Here is a tiny trained network, its code and every weight. The questions are about switching its units off for an input and a class, where a switched-off unit gives its printed mean instead of its output.

import numpy as np


def w(rows, s, z=0):
    codes = np.array(rows[::2]) - 128.0
    scale = np.full(codes.shape[1], s)
    scale[-1] = z or s
    return codes * scale


def norm(h):
    return h / np.sqrt((h * h).mean(-1, keepdims=True) + 1e-5)


def f(y):
    return np.maximum(y, 0)


def log_softmax(a):
    a = a - a.max(-1, keepdims=True)
    return a - np.log(np.exp(a).sum(-1, keepdims=True))


def net(x, mask):
    res = np.array(x, float).reshape(1, 5) / 4 @ E
    u = 0
    for l in range(2):
        y = f(norm(res) @ A[l][:, :-1].T + A[l][:, -1])
        res = res + np.where(mask[u : u + 5], y, B[l][:, -1]) @ B[l][:, :-1]
        u += 5
    return log_softmax(norm(res)[-1] @ U[:, :-1].T + U[:, -1])


A, B = {}, {}
E = w([
[53,162,155,10],'x0',
[225,15,138,40],'x1',
[134,175,39,65],'x2',
[2,46,168,130],'x3',
[223,115,199,148],'x4',
],0.0073)
A[0] = w([
[137,115,209,93,37],'0.n1',
[117,147,92,74,8],'0.n2',
[99,65,161,180,44],'0.n3',
[169,134,236,127,2],'0.n4',
[104,254,138,121,8],'0.n5',
],0.0093,0.005)
B[0] = w([
[137,117,251,105,194],'0.n1',
[148,124,148,154,162],'0.n2',
[139,205,136,122,216],'0.n3',
[184,141,165,138,201],'0.n4',
[135,222,138,119,251],'0.n5',
],0.013,0.0021)
A[1] = w([
[170,150,114,136,148],'1.n1',
[187,97,117,233,2],'1.n2',
[2,123,84,197,14],'1.n3',
[108,149,119,193,96],'1.n4',
[61,63,173,30,4],'1.n5',
],0.015,0.0089)
B[1] = w([
[99,119,56,147,253],'1.n1',
[140,46,79,227,203],'1.n2',
[8,124,194,215,219],'1.n3',
[99,106,159,82,202],'1.n4',
[107,87,140,40,238],'1.n5',
],0.013,0.0042)
U = w([
[120,130,65,167,131],'0',
[163,106,228,129,157],'1',
[175,115,54,79,4],'2',
[2,139,166,186,81],'3',
[156,73,126,225,139],'4',
[92,233,109,129,211],'5',
[75,84,155,36,133],'6',
],0.032,0.004)

Each question gives the input, the list of numbers given to net, and the class t.
The units are the neurons (one row each of A and B). Each row of codes is followed by its name. A weight is (code - 128) times the scale printed after its matrix; where a second scale follows, it is the last column's (A, B and U).
mask holds one flag per neuron, layer by layer. A switched-off neuron (its flag False) gives its mean, the last column of its row in B, instead of its output. The means were averaged over made-up inputs and are rounded, as every weight is.
A unit's drop is (log p(t) with every unit on - log p(t) with that unit switched off) / (log p(t) with every unit on - log p(t) with every unit switched off).
The circuit of an input: a set's keep is (log p(t) with only the set's units on - log p(t) with every unit switched off) / (log p(t) with every unit on - log p(t) with every unit switched off). Starting from all 10 units, units are removed one at a time, each time the one whose removal leaves the highest keep (on an exact tie, the one counted first), for as long as the keep stays at least 0.8.
units of the circuit, in order: the units of the circuit, biggest drop first
most important unit: the unit with the biggest drop
top k neurons: the k neurons with the biggest drops, biggest first
k most important neurons of layer l: the k neurons of layer l with the biggest drops, biggest first
drop of u: that unit's drop, to one decimal
input [-6,7,6,6,-2], class 2: top 3 neurons => [1.n3, 0.n1, 1.n4]
input [5,4,0,-7,4], class 2: most important unit => 1.n1
input [-6,-5,8,-2,-6], class 3: top 3 neurons => [1.n3, 0.n3, 0.n4]
input [6,2,0,-7,3], class 2: 2 most important neurons of layer 1 => [1.n3, 1.n1]
input [5,-1,-3,-3,-7], class 5: units of the circuit, in order => [0.n5, 1.n3]
input [6,-1,-4,1,-4], class 6: top 2 neurons => [1.n5, 1.n2]
input [3,-3,-7,-8,5], class 5: 4 most important neurons of layer 1 => [1.n1, 1.n2, 1.n5, 1.n4]
input [2,1,2,-3,0], class 2: top 2 neurons => [1.n3, 0.n3]
input [-3,-4,-1,-2,2], class 4: top 2 neurons => [1.n2, 1.n3]
input [6,-7,-8,-5,-6], class 5: top 2 neurons => [0.n5, 1.n2]
input [3,5,5,-1,3], class 2: 2 most important neurons of layer 1 => [1.n3, 1.n4]
input [7,-4,-4,-3,4], class 5: drop of 0.n5 => 0.6
input [5,-5,6,3,5], class 5: drop of 0.n5 => 0.3
input [-2,-4,-3,1,6], class 4: drop of 1.n5 => 0.0
